Below is a small trained network, with its code and all its weights. Each question gives an input and a class and asks what happens when units are switched off, that is, made to give their printed mean instead of their output.

import numpy as np


def w(rows, s, z=0):
    codes = np.array(rows[::2]) - 128.0
    scale = np.full(codes.shape[1], s)
    scale[-1] = z or s
    return codes * scale


def f(y):
    return np.maximum(y, 0)


def log_softmax(a):
    a = a - a.max(-1, keepdims=True)
    return a - np.log(np.exp(a).sum(-1, keepdims=True))


def net(x, mask):
    res = np.array(x, float).reshape(1, 6) / 4 @ E
    y = f(res @ A[0][:, :-1].T + A[0][:, -1])
    res = res + np.where(mask, y, B[0][:, -1]) @ B[0][:, :-1]
    return log_softmax(res[-1] @ U[:, :-1].T + U[:, -1])


A, B = {}, {}
E = w([
[112,165,137,222,178,61,132],'x0',
[122,144,205,38,87,191,184],'x1',
[121,135,89,58,126,140,122],'x2',
[147,53,228,79,240,234,49],'x3',
[1,139,41,141,133,126,71],'x4',
[169,36,54,149,106,187,179],'x5',
],0.0057)
A[0] = w([
[157,99,90,99,76,76,138,131],'n0',
[131,189,148,211,150,49,159,253],'n1',
[143,160,109,142,207,112,31,124],'n2',
[124,101,53,240,96,80,138,136],'n3',
[199,71,130,34,120,128,149,205],'n4',
[87,188,160,121,58,100,61,254],'n5',
[87,73,144,126,212,153,99,201],'n6',
[186,60,168,81,173,216,135,197],'n7',
[115,250,73,46,46,81,139,194],'n8',
[78,108,155,215,245,124,44,155],'n9',
[179,18,139,141,157,189,125,162],'n10',
[85,103,128,85,154,237,91,163],'n11',
[166,208,129,132,150,87,174,177],'n12',
[119,109,23,254,149,76,150,161],'n13',
[133,185,115,136,183,129,7,93],'n14',
],0.0068,0.0046)
B[0] = w([
[168,135,97,113,152,112,159,166],'n0',
[139,173,97,132,194,117,158,254],'n1',
[90,142,127,158,190,74,77,182],'n2',
[193,131,66,41,99,133,163,211],'n3',
[160,254,125,103,66,206,187,213],'n4',
[114,89,87,150,170,101,158,229],'n5',
[156,114,90,116,160,97,111,212],'n6',
[191,138,100,52,29,161,196,239],'n7',
[129,138,104,122,139,132,195,239],'n8',
[145,136,128,90,182,84,102,221],'n9',
[171,149,90,34,104,159,166,202],'n10',
[133,104,80,108,116,66,151,208],'n11',
[132,171,120,162,164,161,151,194],'n12',
[201,143,65,27,132,152,114,233],'n13',
[87,118,176,131,162,44,114,175],'n14',
],0.0083,0.0072)
U = w([
[94,21,166,204,81,210,11,14],'0',
[128,149,227,132,35,169,117,4],'1',
[91,142,131,213,171,105,154,220],'2',
[113,115,124,112,169,84,1,45],'3',
[62,40,158,104,91,85,111,52],'4',
[186,133,53,51,110,129,199,167],'5',
],0.0092,0.0034)

Each question gives the input, the list of numbers given to net, and the class t.
The units are the neurons (one row each of A and B). Each row of codes is followed by its name. A weight is (code - 128) times the scale printed after its matrix; where a second scale follows, it is the last column's (A, B and U).
mask holds one flag per neuron, in row order. A switched-off neuron (its flag False) gives its mean, the last column of its row in B, instead of its output. The means were averaged over made-up inputs and are rounded, as every weight is.
A unit's drop is (log p(t) with every unit on - log p(t) with that unit switched off) / (log p(t) with every unit on - log p(t) with every unit switched off).
The circuit of an input: a set's keep is (log p(t) with only the set's units on - log p(t) with every unit switched off) / (log p(t) with every unit on - log p(t) with every unit switched off). Starting from the 12 units with the biggest drops (on a tie, the unit counted first), units are removed one at a time, each time the one whose removal leaves the highest keep (on an exact tie, the one counted first), for as long as the keep stays at least 0.8.
units of the circuit, in order: the units of the circuit, biggest drop first
top k neurons: the k neurons with the biggest drops, biggest first
drop of u: that unit's drop, to one decimal
input [0,8,-1,-4,6,-1], class 2: top 4 neurons : [n7 n13 n3 n10]
input [3,-5,5,8,6,6], class 3: units of the circuit, in order : [n2 n9]
input [5,2,-3,-2,-1,-5], class 2: top neuron : [n7]
input [-1,8,-5,-7,5,-7], class 2: top 2 neurons : [n7 n13]
input [-2,-5,-4,2,-6,-7], class 2: top 2 neurons : [n13 n3]
input [5,-8,5,-1,6,-4], class 3: top 4 neurons : [n2 n7 n14 n4]
input [-6,-7,-1,-2,-1,-6], class 2: top 2 neurons : [n7 n10]
input [-2,-4,2,6,6,2], class 3: drop of n3 : 0.2
input [4,4,8,-1,7,-4], class 2: drop of n10 : 0.1
input [6,-3,-4,4,-6,-4], class 3: drop of n9 : 0.2
